Below is a small trained network, with its code and all its weights. Each question gives an input and a class and asks what happens when units are switched off, that is, made to give their printed mean instead of their output.

import numpy as np


def w(rows, s, z=0):
    codes = np.array(rows[::2]) - 128.0
    scale = np.full(codes.shape[1], s)
    scale[-1] = z or s
    return codes * scale


def f(y):
    return np.maximum(y, 0)


def log_softmax(a):
    a = a - a.max(-1, keepdims=True)
    return a - np.log(np.exp(a).sum(-1, keepdims=True))


def net(x, mask):
    res = np.array(x, float).reshape(1, 4) / 4 @ E
    y = f(res @ A[0][:, :-1].T + A[0][:, -1])
    res = res + np.where(mask, y, B[0][:, -1]) @ B[0][:, :-1]
    return log_softmax(res[-1] @ U[:, :-1].T + U[:, -1])


A, B = {}, {}
E = w([
[38,42,167],'x0',
[36,251,91],'x1',
[158,204,217],'x2',
[163,109,160],'x3',
],0.011)
A[0] = w([
[122,127,132,90],'neuron 0',
[128,131,104,73],'neuron 1',
[161,119,181,105],'neuron 2',
[103,98,249,254],'neuron 3',
[179,113,166,115],'neuron 4',
[186,178,77,190],'neuron 5',
[36,237,67,184],'neuron 6',
[179,134,178,61],'neuron 7',
],0.012,0.0057)
B[0] = w([
[159,159,113,128],'neuron 0',
[127,157,130,132],'neuron 1',
[92,169,228,159],'neuron 2',
[69,53,135,205],'neuron 3',
[118,102,254,166],'neuron 4',
[156,180,30,190],'neuron 5',
[39,87,75,248],'neuron 6',
[136,182,201,158],'neuron 7',
],0.0082,0.017)
U = w([
[132,126,228,62],'0',
[255,121,105,203],'1',
[31,51,147,175],'2',
[156,127,129,1],'3',
[127,130,60,214],'4',
],0.014,0.0068)

Each question gives the input, the list of numbers given to net, and the class t.
The units are the neurons (one row each of A and B). Each row of codes is followed by its name. A weight is (code - 128) times the scale printed after its matrix; where a second scale follows, it is the last column's (A, B and U).
mask holds one flag per neuron, in row order. A switched-off neuron (its flag False) gives its mean, the last column of its row in B, instead of its output. The means were averaged over made-up inputs and are rounded, as every weight is.
A unit's drop is (log p(t) with every unit on - log p(t) with that unit switched off) / (log p(t) with every unit on - log p(t) with every unit switched off).
The circuit of an input: a set's keep is (log p(t) with only the set's units on - log p(t) with every unit switched off) / (log p(t) with every unit on - log p(t) with every unit switched off). Starting from all 8 units, units are removed one at a time, each time the one whose removal leaves the highest keep (on an exact tie, the one counted first), for as long as the keep stays at least 0.8.
circuit, biggest first: the units of the circuit, biggest drop first
k most important neurons: the k neurons with the biggest drops, biggest first
drop of u: that unit's drop, to one decimal
input [-5,-8,-2,-8], class 1: circuit, biggest first => [neuron 6]
input [-2,0,-4,-5], class 4: circuit, biggest first => [neuron 3; neuron 4]
input [-1,-7,1,-3], class 0: circuit, biggest first => [neuron 6; neuron 4]
input [-3,-1,-2,-3], class 1: circuit, biggest first => [neuron 6; neuron 3]
input [-2,5,-5,0], class 4: 2 most important neurons => [neuron 3; neuron 4]
input [-8,-2,7,4], class 0: 3 most important neurons => [neuron 4; neuron 2; neuron 7]
input [-4,-7,6,-1], class 0: drop of neuron 4 => 0.0
input [-1,2,4,8], class 0: drop of neuron 6 => 0.7
input [2,-1,2,6], class 0: drop of neuron 6 => 1.3
input [-7,-3,-8,6], class 1: drop of neuron 6 => 0.5
